[[-37  17]
 [-23 -30]
 [-38  -2]
 [ 25  -8]
 [ 13   5]
 [  0  16]
 [-26  22]
 [ 13  21]
 [ 35 -11]
 [ 25 -13]
 [-50  28]
 [-45 -15]]
=>
[[-23 -30]
 [-45 -15]
 [ 25 -13]
 [ 35 -11]
 [ 25  -8]
 [-38  -2]
 [ 13   5]
 [  0  16]
 [-37  17]
 [ 13  21]
 [-26  22]
 [-50  28]]

[[ 38 -44 -20 -14  15  69  38]
 [-45 -49 -19  43 -18 -11  20]]
=>
[[-45 -49 -19  43 -18 -11  20]
 [ 38 -44 -20 -14  15  69  38]]

[[ -7   3 -35  19 -10  -1   8  -7]
 [ 33 -20  -2 -30  36 -53  -8  -1]]
=>
[[ 33 -20  -2 -30  36 -53  -8  -1]
 [ -7   3 -35  19 -10  -1   8  -7]]

[[-52 -23  12  46  64  33]
 [ 49  64  33  -6 -38 -65]
 [-24   4  51  59  24   9]
 [-37  -7  43  63  41  10]
 [ 20 -12 -45 -60 -30  11]
 [-19 -47 -55 -28  12  40]
 [ -8 -42 -60 -39  -3  33]
 [-47 -56 -35  -4  35  56]
 [  4 -28 -53 -53 -11  20]
 [ 62  47   8 -26 -61 -55]]
=>
[[-47 -56 -35  -4  35  56]
 [-19 -47 -55 -28  12  40]
 [ -8 -42 -60 -39  -3  33]
 [  4 -28 -53 -53 -11  20]
 [-52 -23  12  46  64  33]
 [ 20 -12 -45 -60 -30  11]
 [-37  -7  43  63  41  10]
 [-24   4  51  59  24   9]
 [ 62  47   8 -26 -61 -55]
 [ 49  64  33  -6 -38 -65]]

[[ 30 -38 -45   3   4  49  41  38  13  31   5 -48 -12 -53]
 [ 53  40  34  10  18 -27 -30  26  -1 -33 -25  37  32 -33]
 [ 19 -50  18 -35  25  33  21 -33  13  26  15  51 -32  22]
 [ -5  -1  31   1  43 -42  25  36  38 -40 -15 -40 -10   0]
 [-46 -11 -25 -36  32  38  12  50 -14  -9  17  45 -24  21]]
=>
[[ 19 -50  18 -35  25  33  21 -33  13  26  15  51 -32  22]
 [ 30 -38 -45   3   4  49  41  38  13  31   5 -48 -12 -53]
 [-46 -11 -25 -36  32  38  12  50 -14  -9  17  45 -24  21]
 [ -5  -1  31   1  43 -42  25  36  38 -40 -15 -40 -10   0]
 [ 53  40  34  10  18 -27 -30  26  -1 -33 -25  37  32 -33]]

[[ -3  22   0  -2  -3 -22  -1 -18   7  -1 -25   7  50 -42]
 [ 13  16   1  -3  31   4 -21  35   6   0  -7 -36 -16   7]
 [-22   9  -4   0  13  -3   6  -7   6 -30  10   6  23  -2]]
=>
[[-22   9  -4   0  13  -3   6  -7   6 -30  10   6  23  -2]
 [ 13  16   1  -3  31   4 -21  35   6   0  -7 -36 -16   7]
 [ -3  22   0  -2  -3 -22  -1 -18   7  -1 -25   7  50 -42]]

[[-29   6 -19 -14 -16   8  -1  39   1  22 -28  -8  -2  63   9]
 [ 21   1  -2  43  -6 -25  -8  -9   3 -24  -4  24 -20  17  -8]
 [  1  -9  -7  10   2   8   3   8  21  23  27  17  -5  13 -10]
 [-18 -16 -15  -6   2 -19  -8  -1  -6 -13   3  32  -5  -4   9]
 [-21 -21  -9 -22   0 -27   0  -2   1 -14  -6  25  -9  -7   5]]
=>
[[-21 -21  -9 -22   0 -27   0  -2   1 -14  -6  25  -9  -7   5]
 [-18 -16 -15  -6   2 -19  -8  -1  -6 -13   3  32  -5  -4   9]
 [  1  -9  -7  10   2   8   3   8  21  23  27  17  -5  13 -10]
 [ 21   1  -2  43  -6 -25  -8  -9   3 -24  -4  24 -20  17  -8]
 [-29   6 -19 -14 -16   8  -1  39   1  22 -28  -8  -2  63   9]]

[[ 37 -30 -47 -60   0  -3 -10  35]
 [ 35  40 -30  15  16  34  31  49]
 [ 20 -15 -38 -21   1  37  15   4]]
=>
[[ 37 -30 -47 -60   0  -3 -10  35]
 [ 20 -15 -38 -21   1  37  15   4]
 [ 35  40 -30  15  16  34  31  49]]
---
[[-27  -6  -2  16]
 [ 23  19  16  -2]
 [-39 -15  20 -69]
 [ -1  18   7   9]]
=>
[[ 16  -2  -6 -27]
 [ -2  16  19  23]
 [-69  20 -15 -39]
 [  9   7  18  -1]]

[[ 12  25 -22 -10]
 [-32  10  17  30]
 [ 39 -57 -11  24]]
=>
[[-10 -22  25  12]
 [ 30  17  10 -32]
 [ 24 -11 -57  39]]

[[ 48  -5 -22 -11 -32  -1 -61 -23]
 [ 63  -9 -45   4  10 -25 -17 -21]
 [ 10  34  38   9  37  28 -15  36]
 [-32   5 -10  18  37 -51  -9   6]
 [-69 -31 -28 -34  -6 -57 -58  70]]
=>
[[-23 -61  -1 -32 -11 -22  -5  48]
 [-21 -17 -25  10   4 -45  -9  63]
 [ 36 -15  28  37   9  38  34  10]
 [  6  -9 -51  37  18 -10   5 -32]
 [ 70 -58 -57  -6 -34 -28 -31 -69]]

[[ 14  69  44  35  -9  35  -4  21  15]
 [-13 -16 -28  38   4  22  21  -1  15]
 [ 17 -36 -34  10  -1  51 -36 -18   4]
 [  9  20 -24  -3 -11  12  31  14  54]
 [  7  -7  42  44 -57 -46  -3 -63  33]
 [  5   9  16   6  40  -9   2  59 -19]]
=>
[[ 15  21  -4  35  -9  35  44  69  14]
 [ 15  -1  21  22   4  38 -28 -16 -13]
 [  4 -18 -36  51  -1  10 -34 -36  17]
 [ 54  14  31  12 -11  -3 -24  20   9]
 [ 33 -63  -3 -46 -57  44  42  -7   7]
 [-19  59   2  -9  40   6  16   9   5]]

[[ 20  19  -9 -16  35]
 [ 24  14   5   2   9]
 [ -3 -10  18   3 -17]
 [  8  15  15  40 -11]
 [-69  21 -18  -4  23]
 [  3 -34  12 -24   1]
 [ -1  13  16  -6 -51]]
=>
[[ 35 -16  -9  19  20]
 [  9   2   5  14  24]
 [-17   3  18 -10  -3]
 [-11  40  15  15   8]
 [ 23  -4 -18  21 -69]
 [  1 -24  12 -34   3]
 [-51  -6  16  13  -1]]

[[ 17  -4 -39  -4 -49  -5 -23   4 -45  13]
 [-54  28 -43 -39  -2  21 -21   6 -23  -2]
 [ -9  -3 -25 -52 -31   8  18  22 -41  47]]
=>
[[ 13 -45   4 -23  -5 -49  -4 -39  -4  17]
 [ -2 -23   6 -21  21  -2 -39 -43  28 -54]
 [ 47 -41  22  18   8 -31 -52 -25  -3  -9]]
